Here is a tiny trained network, its code and every weight. The questions are about switching its units off for an input and a class, where a switched-off unit gives its printed mean instead of its output.

import numpy as np


def w(rows, s, z=0):
    codes = np.array(rows[::2]) - 128.0
    scale = np.full(codes.shape[1], s)
    scale[-1] = z or s
    return codes * scale


def f(y):
    return np.maximum(y, 0)


def log_softmax(a):
    a = a - a.max(-1, keepdims=True)
    return a - np.log(np.exp(a).sum(-1, keepdims=True))


def net(x, mask):
    res = np.array(x, float).reshape(1, 3) / 4 @ E
    y = f(res @ A[0][:, :-1].T + A[0][:, -1])
    res = res + np.where(mask, y, B[0][:, -1]) @ B[0][:, :-1]
    return log_softmax(res[-1] @ U[:, :-1].T + U[:, -1])


A, B = {}, {}
E = w([
[77,32,230,59,85],'x0',
[228,200,201,167,148],'x1',
[184,144,143,2,25],'x2',
],0.0097)
A[0] = w([
[167,154,68,42,99,213],'N1',
[134,179,81,252,160,180],'N2',
[174,158,109,125,175,176],'N3',
[57,86,108,126,152,100],'N4',
[177,149,169,126,137,149],'N5',
[155,186,68,160,121,95],'N6',
[104,127,175,197,150,179],'N7',
[142,193,132,118,105,171],'N8',
[42,124,64,186,164,186],'N9',
[190,162,99,198,169,143],'N10',
[20,48,128,51,113,254],'N11',
[148,160,79,47,143,130],'N12',
[137,137,125,137,174,119],'N13',
[141,125,220,181,147,167],'N14',
[141,137,138,141,116,161],'N15',
[144,174,190,205,151,176],'N16',
[136,179,84,71,101,152],'N17',
],0.013,0.0043)
B[0] = w([
[155,184,117,162,42,216],'N1',
[26,158,173,129,185,252],'N2',
[125,144,146,140,163,180],'N3',
[134,47,160,139,124,180],'N4',
[185,114,157,107,128,175],'N5',
[89,139,117,172,143,192],'N6',
[174,81,138,132,155,188],'N7',
[164,133,122,146,127,175],'N8',
[93,3,62,150,123,230],'N9',
[93,147,170,139,184,215],'N10',
[91,122,185,41,80,249],'N11',
[123,142,101,163,86,177],'N12',
[103,127,137,116,135,157],'N13',
[163,90,113,93,122,186],'N14',
[139,140,148,126,127,147],'N15',
[159,110,139,97,210,203],'N16',
[149,153,108,168,76,186],'N17',
],0.025,0.015)
U = w([
[73,144,192,39,61,75],'0',
[98,165,146,138,228,181],'1',
[244,93,126,92,159,149],'2',
[225,183,69,115,40,176],'3',
[27,170,67,177,117,100],'4',
[142,72,20,63,148,19],'5',
[94,31,122,149,121,253],'6',
[155,109,157,255,103,37],'7',
],0.0095,0.0033)

Each question gives the input, the list of numbers given to net, and the class t.
The units are the neurons (one row each of A and B). Each row of codes is followed by its name. A weight is (code - 128) times the scale printed after its matrix; where a second scale follows, it is the last column's (A, B and U).
mask holds one flag per neuron, in row order. A switched-off neuron (its flag False) gives its mean, the last column of its row in B, instead of its output. The means were averaged over made-up inputs and are rounded, as every weight is.
A unit's drop is (log p(t) with every unit on - log p(t) with that unit switched off) / (log p(t) with every unit on - log p(t) with every unit switched off).
The circuit of an input: a set's keep is (log p(t) with only the set's units on - log p(t) with every unit switched off) / (log p(t) with every unit on - log p(t) with every unit switched off). Starting from the 12 units with the biggest drops (on a tie, the unit counted first), units are removed one at a time, each time the one whose removal leaves the highest keep (on an exact tie, the one counted first), for as long as the keep stays at least 0.8.
units of the circuit, in order: the units of the circuit, biggest drop first
most important unit: the unit with the biggest drop
top k neurons: the k neurons with the biggest drops, biggest first
drop when u is switched off: that unit's drop, to one decimal
input [7,-5,-4], class 0: units of the circuit, in order : N11
input [-3,-6,4], class 3: units of the circuit, in order : N2, N1
input [-2,3,2], class 1: units of the circuit, in order : N9, N11
input [3,7,-5], class 1: top 2 neurons : N2, N10
input [-1,8,2], class 1: top 4 neurons : N10, N9, N3, N4
input [-8,-3,-4], class 1: top 3 neurons : N2, N10, N1
input [1,-7,-1], class 0: top 2 neurons : N11, N7
input [1,7,0], class 2: top 2 neurons : N2, N14
input [2,1,-1], class 2: top 2 neurons : N2, N9
input [-3,-2,6], class 3: drop when N16 is switched off : 0.0
input [-7,7,8], class 7: drop when N11 is switched off : 0.4
input [0,1,-2], class 1: drop when N11 is switched off : 0.1
input [-5,6,5], class 7: top 2 neurons : N1, N17
input [-6,6,8], class 3: most important unit : N1
